Below is a small trained network, with its code and all its weights. Each question gives an input and a target symbol and asks what happens when units are switched off, that is, made to give their printed mean instead of their output.

import numpy as np


def w(rows, s, z=0):
    codes = np.array(rows[::2]) - 128.0
    scale = np.full(codes.shape[1], s)
    scale[-1] = z or s
    return codes * scale


def norm(h):
    return h / np.sqrt((h * h).mean(-1, keepdims=True) + 1e-5)


def f(y):
    return y / 2 * (1 + np.tanh(0.7978845608 * (y + 0.044715 * y**3)))


def softmax(a):
    e = np.exp(a - a.max(-1, keepdims=True))
    return e / e.sum(-1, keepdims=True)


def log_softmax(a):
    a = a - a.max(-1, keepdims=True)
    return a - np.log(np.exp(a).sum(-1, keepdims=True))


def net(x, mask):
    ids = ['ΛΨΩαεθξτ'.index(c) for c in x.split()]
    T = len(ids)
    res = E[ids] + P[:T]
    u = 0
    for l in range(3):
        r = norm(res)
        for j in range(2):
            rows = slice(2 * j, 2 * j + 2)
            q, k, v = (r @ M[l][rows].T for M in (Q, K, V))
            z = softmax(np.where(np.tri(T) > 0, q @ k.T / 2**0.5, -1e9)) @ v
            o = O[l][rows]
            res = res + np.where(mask[u + j], z, o[:, -1]) @ o[:, :-1]
        u += 2
        y = f(norm(res) @ A[l][:, :-1].T + A[l][:, -1])
        res = res + np.where(mask[u : u + 4], y, B[l][:, -1]) @ B[l][:, :-1]
        u += 4
    return log_softmax(norm(res)[-1] @ U[:, :-1].T + U[:, -1])


Q, K, V, O, A, B = {}, {}, {}, {}, {}, {}
E = w([
[147,92,223],'Λ',
[116,204,110],'Ψ',
[148,172,129],'Ω',
[65,69,156],'α',
[137,113,96],'ε',
[78,162,89],'θ',
[250,190,132],'ξ',
[82,84,204],'τ',
],0.02)
P = w([
[127,106,179],'0',
[179,90,69],'1',
[198,96,61],'2',
[194,89,47],'3',
[181,56,75],'4',
[168,24,110],'5',
[227,42,8],'6',
],0.0016)
Q[0] = w([
[252,197,38],'L0H1',
[143,88,207],'L0H1',
[12,189,44],'L0H2',
[165,245,129],'L0H2',
],0.016)
K[0] = w([
[188,206,107],'L0H1',
[157,107,153],'L0H1',
[2,195,142],'L0H2',
[184,201,181],'L0H2',
],0.023)
V[0] = w([
[103,221,101],'L0H1',
[186,135,162],'L0H1',
[252,128,155],'L0H2',
[206,135,208],'L0H2',
],0.014)
O[0] = w([
[95,254,193,102],'L0H1',
[248,189,94,61],'L0H1',
[242,197,54,1],'L0H2',
[234,61,118,11],'L0H2',
],0.007,0.0033)
A[0] = w([
[28,29,180,113],'L0N1',
[242,168,134,101],'L0N2',
[79,67,254,75],'L0N3',
[124,142,187,2],'L0N4',
],0.0069,0.00086)
B[0] = w([
[159,120,38,253],'L0N1',
[120,51,224,154],'L0N2',
[254,101,74,209],'L0N3',
[220,159,90,128],'L0N4',
],0.0073,0.0063)
Q[1] = w([
[136,171,120],'L1H1',
[6,159,152],'L1H1',
[127,105,63],'L1H2',
[69,79,117],'L1H2',
],0.015)
K[1] = w([
[188,154,135],'L1H1',
[55,75,6],'L1H1',
[115,80,97],'L1H2',
[76,72,152],'L1H2',
],0.018)
V[1] = w([
[78,137,210],'L1H1',
[138,134,121],'L1H1',
[205,124,93],'L1H2',
[146,177,2],'L1H2',
],0.0087)
O[1] = w([
[129,194,110,2],'L1H1',
[118,119,139,95],'L1H1',
[1,148,188,4],'L1H2',
[119,78,202,30],'L1H2',
],0.0077,0.00088)
A[1] = w([
[52,53,233,253],'L1N1',
[152,189,162,131],'L1N2',
[248,159,186,155],'L1N3',
[106,87,30,19],'L1N4',
],0.011,0.0012)
B[1] = w([
[255,166,139,253],'L1N1',
[155,158,122,164],'L1N2',
[17,86,251,222],'L1N3',
[140,234,86,212],'L1N4',
],0.0099,0.0052)
Q[2] = w([
[23,119,121],'L2H1',
[250,119,193],'L2H1',
[97,151,173],'L2H2',
[255,235,51],'L2H2',
],0.015)
K[2] = w([
[164,151,100],'L2H1',
[156,171,232],'L2H1',
[93,175,160],'L2H2',
[253,130,128],'L2H2',
],0.02)
V[2] = w([
[164,157,175],'L2H1',
[117,61,102],'L2H1',
[31,64,147],'L2H2',
[2,104,161],'L2H2',
],0.0067)
O[2] = w([
[140,214,181,95],'L2H1',
[110,104,5,254],'L2H1',
[46,37,151,120],'L2H2',
[73,108,234,55],'L2H2',
],0.0031,0.0012)
A[2] = w([
[209,247,99,79],'L2N1',
[174,143,103,83],'L2N2',
[38,27,188,253],'L2N3',
[52,145,137,113],'L2N4',
],0.012,0.0015)
B[2] = w([
[178,203,18,232],'L2N1',
[172,250,184,148],'L2N2',
[1,172,37,253],'L2N3',
[68,21,145,168],'L2N4',
],0.0091,0.0041)
U = w([
[113,39,201,74],'Λ',
[83,205,133,125],'Ψ',
[85,162,214,173],'Ω',
[95,86,49,195],'α',
[144,171,95,50],'ε',
[5,152,127,43],'θ',
[182,154,200,155],'ξ',
[209,82,113,2],'τ',
],0.02,0.0043)

Each question gives the input, a string of symbols that net reads in full, and the target symbol t.
The units are the heads (2 rows each of Q, K, V and O) and the neurons (one row each of A and B). Each row of codes is followed by its name. A weight is (code - 128) times the scale printed after its matrix; where a second scale follows, it is the last column's (O, A, B and U).
mask holds one flag per unit, layer by layer, with each layer's heads first. A switched-off unit (its flag False) gives its mean, the last column of its rows in O or B, instead of its output. The means were averaged over made-up inputs and are rounded, as every weight is.
A unit's drop is (log p(t) with every unit on - log p(t) with that unit switched off) / (log p(t) with every unit on - log p(t) with every unit switched off).
The circuit of an input: a set's keep is (log p(t) with only the set's units on - log p(t) with every unit switched off) / (log p(t) with every unit on - log p(t) with every unit switched off). Starting from the 12 units with the biggest drops (on a tie, the unit counted first), units are removed one at a time, each time the one whose removal leaves the highest keep (on an exact tie, the one counted first), for as long as the keep stays at least 0.8.
units of the circuit, in order: the units of the circuit, biggest drop first
top k neurons: the k neurons with the biggest drops, biggest first
top k neurons in layer l: the k neurons of layer l with the biggest drops, biggest first
drop of u: that unit's drop, to one decimal
input Λ θ α τ, target τ: units of the circuit, in order => L1N1, L0H1
input ξ ε Λ Ψ α Λ τ, target α: top 4 neurons => L0N1, L1N1, L0N2, L1N2
input Λ ε Λ α α θ Λ, target θ: units of the circuit, in order => L2N3, L1N3
input τ θ Λ Λ ε, target θ: units of the circuit, in order => L0H1
input α α τ ε Ψ ξ ε, target ε: top 2 neurons => L1N3, L2N1
input τ τ ε ε, target ε: top 2 neurons => L1N4, L1N3
input α α ε Λ, target α: top 2 neurons => L1N1, L2N3
input ε Ω α Λ, target α: top 3 neurons in layer 0 => L0N3, L0N1, L0N2
input α θ ε, target θ: top 2 neurons in layer 1 => L1N1, L1N2
input Λ θ Ψ ε, target Ψ: top 2 neurons in layer 1 => L1N3, L1N2
input τ ε α τ ξ Ω, target Ω: top 2 neurons in layer 1 => L1N3, L1N1
input Ω α θ, target θ: drop of L0H2 => 0.0
input α α α Ω, target Ω: drop of L0H1 => 0.3
input θ τ Ψ τ τ τ, target τ: drop of L1N3 => 0.6
input Ω ε ε Ψ ε, target Ψ: drop of L0N3 => 0.1
input τ ε α ξ ε ε, target ξ: top neuron => L1N1
